Below are the code and all the weights of a small trained network. Each question names an input and a target symbol and asks about switching units off, where a switched-off unit gives its printed mean instead of its output.

import numpy as np


def w(rows, s, z=0):
    codes = np.array(rows[::2]) - 128.0
    scale = np.full(codes.shape[1], s)
    scale[-1] = z or s
    return codes * scale


def norm(h):
    return h / np.sqrt((h * h).mean(-1, keepdims=True) + 1e-5)


def f(y):
    return np.maximum(y, 0)


def softmax(a):
    e = np.exp(a - a.max(-1, keepdims=True))
    return e / e.sum(-1, keepdims=True)


def log_softmax(a):
    a = a - a.max(-1, keepdims=True)
    return a - np.log(np.exp(a).sum(-1, keepdims=True))


def net(x, mask):
    ids = ['ΘΠΩαζηψ'.index(c) for c in x.split()]
    T = len(ids)
    res = E[ids] + P[:T]
    r = norm(res)
    for j in range(3):
        rows = slice(2 * j, 2 * j + 2)
        q, k, v = (r @ M[0][rows].T for M in (Q, K, V))
        z = softmax(np.where(np.tri(T) > 0, q @ k.T / 2**0.5, -1e9)) @ v
        o = O[0][rows]
        res = res + np.where(mask[j], z, o[:, -1]) @ o[:, :-1]
    y = f(norm(res) @ A[0][:, :-1].T + A[0][:, -1])
    res = res + np.where(mask[3:27], y, B[0][:, -1]) @ B[0][:, :-1]
    return log_softmax(norm(res)[-1] @ U[:, :-1].T + U[:, -1])


Q, K, V, O, A, B = {}, {}, {}, {}, {}, {}
E = w([
[142,102,141],'Θ',
[77,80,138],'Π',
[9,63,123],'Ω',
[140,104,237],'α',
[92,197,127],'ζ',
[120,129,117],'η',
[120,130,117],'ψ',
],0.013)
P = w([
[163,69,2],'0',
[181,61,185],'1',
[178,180,119],'2',
[180,65,185],'3',
[53,133,119],'4',
[181,61,185],'5',
[52,137,119],'6',
[178,60,184],'7',
[172,185,117],'8',
[175,62,181],'9',
[54,140,124],'10',
[176,58,182],'11',
[54,141,123],'12',
],0.0066)
Q[0] = w([
[127,96,175],'head 0',
[103,174,175],'head 0',
[40,53,109],'head 1',
[175,213,186],'head 1',
[51,68,189],'head 2',
[91,255,66],'head 2',
],0.018)
K[0] = w([
[101,72,162],'head 0',
[178,50,73],'head 0',
[126,7,53],'head 1',
[107,206,242],'head 1',
[102,82,6],'head 2',
[27,233,179],'head 2',
],0.014)
V[0] = w([
[139,155,51],'head 0',
[178,127,64],'head 0',
[74,140,138],'head 1',
[163,107,1],'head 1',
[156,96,172],'head 2',
[220,133,42],'head 2',
],0.0062)
O[0] = w([
[144,162,190,15],'head 0',
[138,135,179,57],'head 0',
[137,156,144,122],'head 1',
[124,149,2,254],'head 1',
[112,152,65,109],'head 2',
[101,201,153,207],'head 2',
],0.007,0.0024)
A[0] = w([
[235,83,69,107],'neuron 0',
[81,100,135,101],'neuron 1',
[164,241,118,35],'neuron 2',
[234,190,9,47],'neuron 3',
[188,118,138,98],'neuron 4',
[255,152,67,254],'neuron 5',
[112,218,163,157],'neuron 6',
[107,227,169,158],'neuron 7',
[80,113,170,135],'neuron 8',
[60,125,48,78],'neuron 9',
[2,159,179,98],'neuron 10',
[213,170,123,162],'neuron 11',
[70,217,129,90],'neuron 12',
[167,158,177,132],'neuron 13',
[136,114,163,95],'neuron 14',
[160,174,176,101],'neuron 15',
[246,118,95,31],'neuron 16',
[55,138,211,93],'neuron 17',
[169,133,137,140],'neuron 18',
[163,1,124,88],'neuron 19',
[61,81,130,94],'neuron 20',
[186,205,247,70],'neuron 21',
[242,122,146,93],'neuron 22',
[196,161,83,130],'neuron 23',
],0.0075,0.0048)
B[0] = w([
[125,183,195,183],'neuron 0',
[93,111,122,177],'neuron 1',
[65,48,152,140],'neuron 2',
[135,157,10,169],'neuron 3',
[107,103,137,143],'neuron 4',
[5,172,198,230],'neuron 5',
[82,63,108,170],'neuron 6',
[90,52,101,175],'neuron 7',
[139,112,102,191],'neuron 8',
[214,127,183,253],'neuron 9',
[144,217,141,204],'neuron 10',
[68,72,107,156],'neuron 11',
[114,188,184,157],'neuron 12',
[145,158,151,163],'neuron 13',
[130,129,123,145],'neuron 14',
[142,179,106,152],'neuron 15',
[109,40,150,139],'neuron 16',
[121,62,97,182],'neuron 17',
[119,118,142,147],'neuron 18',
[188,143,62,240],'neuron 19',
[76,87,126,214],'neuron 20',
[171,213,94,187],'neuron 21',
[99,55,145,158],'neuron 22',
[139,134,78,152],'neuron 23',
],0.019,0.0039)
U = w([
[190,76,170,250],'Θ',
[176,28,73,208],'Π',
[83,61,248,105],'Ω',
[99,61,86,60],'α',
[124,196,125,33],'ζ',
[113,210,138,72],'η',
[185,192,58,208],'ψ',
],0.013,0.0024)

Each question gives the input, a string of symbols that net reads in full, and the target symbol t.
The units are the heads (2 rows each of Q, K, V and O) and the neurons (one row each of A and B). Each row of codes is followed by its name. A weight is (code - 128) times the scale printed after its matrix; where a second scale follows, it is the last column's (O, A, B and U).
mask holds one flag per unit, heads first, then neurons. A switched-off unit (its flag False) gives its mean, the last column of its rows in O or B, instead of its output. The means were averaged over made-up inputs and are rounded, as every weight is.
A unit's drop is (log p(t) with every unit on - log p(t) with that unit switched off) / (log p(t) with every unit on - log p(t) with every unit switched off).
The circuit of an input: a set's keep is (log p(t) with only the set's units on - log p(t) with every unit switched off) / (log p(t) with every unit on - log p(t) with every unit switched off). Starting from the 12 units with the biggest drops (on a tie, the unit counted first), units are removed one at a time, each time the one whose removal leaves the highest keep (on an exact tie, the one counted first), for as long as the keep stays at least 0.8.
units of the circuit, in order: the units of the circuit, biggest drop first
unit that matters most: the unit with the biggest drop
top k neurons: the k neurons with the biggest drops, biggest first
which heads matter: for each layer, one digit per head in row order, 1 if its drop is at least 0.15 and else 0, layers parted by /
input ψ Π η Θ ψ Θ η η, target η: which heads matter => 010
input ψ Θ Π Π Θ Θ Θ α Π Π Π ζ, target ψ: unit that matters most => neuron 21
input α ψ Π ψ Ω Θ Π Ω Π, target Π: which heads matter => 011
input Π ψ ζ, target Ω: which heads matter => 000
input Π Π Π ζ ψ α ζ Ω Ω, target Ω: units of the circuit, in order => neuron 19; neuron 9
input Π Π Π, target Ω: which heads matter => 010
input Ω Π Π α ζ ζ Π ψ ψ ψ η, target Θ: units of the circuit, in order => neuron 9; neuron 5; neuron 19
input Θ Θ Θ α ψ ψ Θ Π Π ψ Ω ψ, target η: units of the circuit, in order => neuron 5; neuron 19
input Θ Π ζ ζ Θ ζ Ω, target η: which heads matter => 011
input α Π ψ Π Ω Ω Π Π Ω η α, target Π: which heads matter => 001
input Π Π ψ Π Π Π Π Θ ψ Θ Π Π ψ, target Ω: which heads matter => 011
input Π ψ Θ, target Ω: which heads matter => 000
input Θ Θ Ω Π Π α α Θ Θ ψ Θ Θ Π, target η: which heads matter => 011
input Ω α ψ Ω α, target Θ: units of the circuit, in order => neuron 5; neuron 17; neuron 10
input α Π η Π Ω Π η, target Π: units of the circuit, in order => head 2; neuron 5
input Π Ω ψ Π α α Π ζ, target ψ: units of the circuit, in order => neuron 21; head 1; neuron 5; neuron 17
input Π Ω Π Π Ω Ω, target Π: units of the circuit, in order => neuron 5
input Ω ψ Π Θ Ω Π Π α Π Π ζ Π ψ, target Θ: units of the circuit, in order => neuron 9; neuron 5; neuron 19
input Ω Θ Π Π ζ ζ α Ω Π, target Θ: which heads matter => 010
input Π ζ Π Π ζ Π η, target Ω: unit that matters most => neuron 19
input Π Π α Θ ψ Π Π Π α α, target Θ: which heads matter => 010
input Π Π η η Θ Θ Ω Π Π Π Ω ζ Π, target Ω: top 3 neurons => neuron 19; neuron 21; neuron 3
input ψ Π Π Π ζ η Ω Π Π Θ, target Ω: top 4 neurons => neuron 22; neuron 5; neuron 10; neuron 9
input Θ Π ψ, target α: which heads matter => 000
input ζ Π Π ψ ψ α Θ η Π Ω α, target α: top 4 neurons => neuron 17; neuron 9; neuron 0; neuron 7
input Π ζ Π ζ Π Π Π Ω ψ, target Ω: which heads matter => 001
input α ψ Π Π Ω Θ Θ, target Π: units of the circuit, in order => neuron 5
input Π Π ψ Π, target Π: which heads matter => 000
input α Θ Θ ψ η Π α Ω Ω Θ α, target Π: top 3 neurons => neuron 17; neuron 5; neuron 0
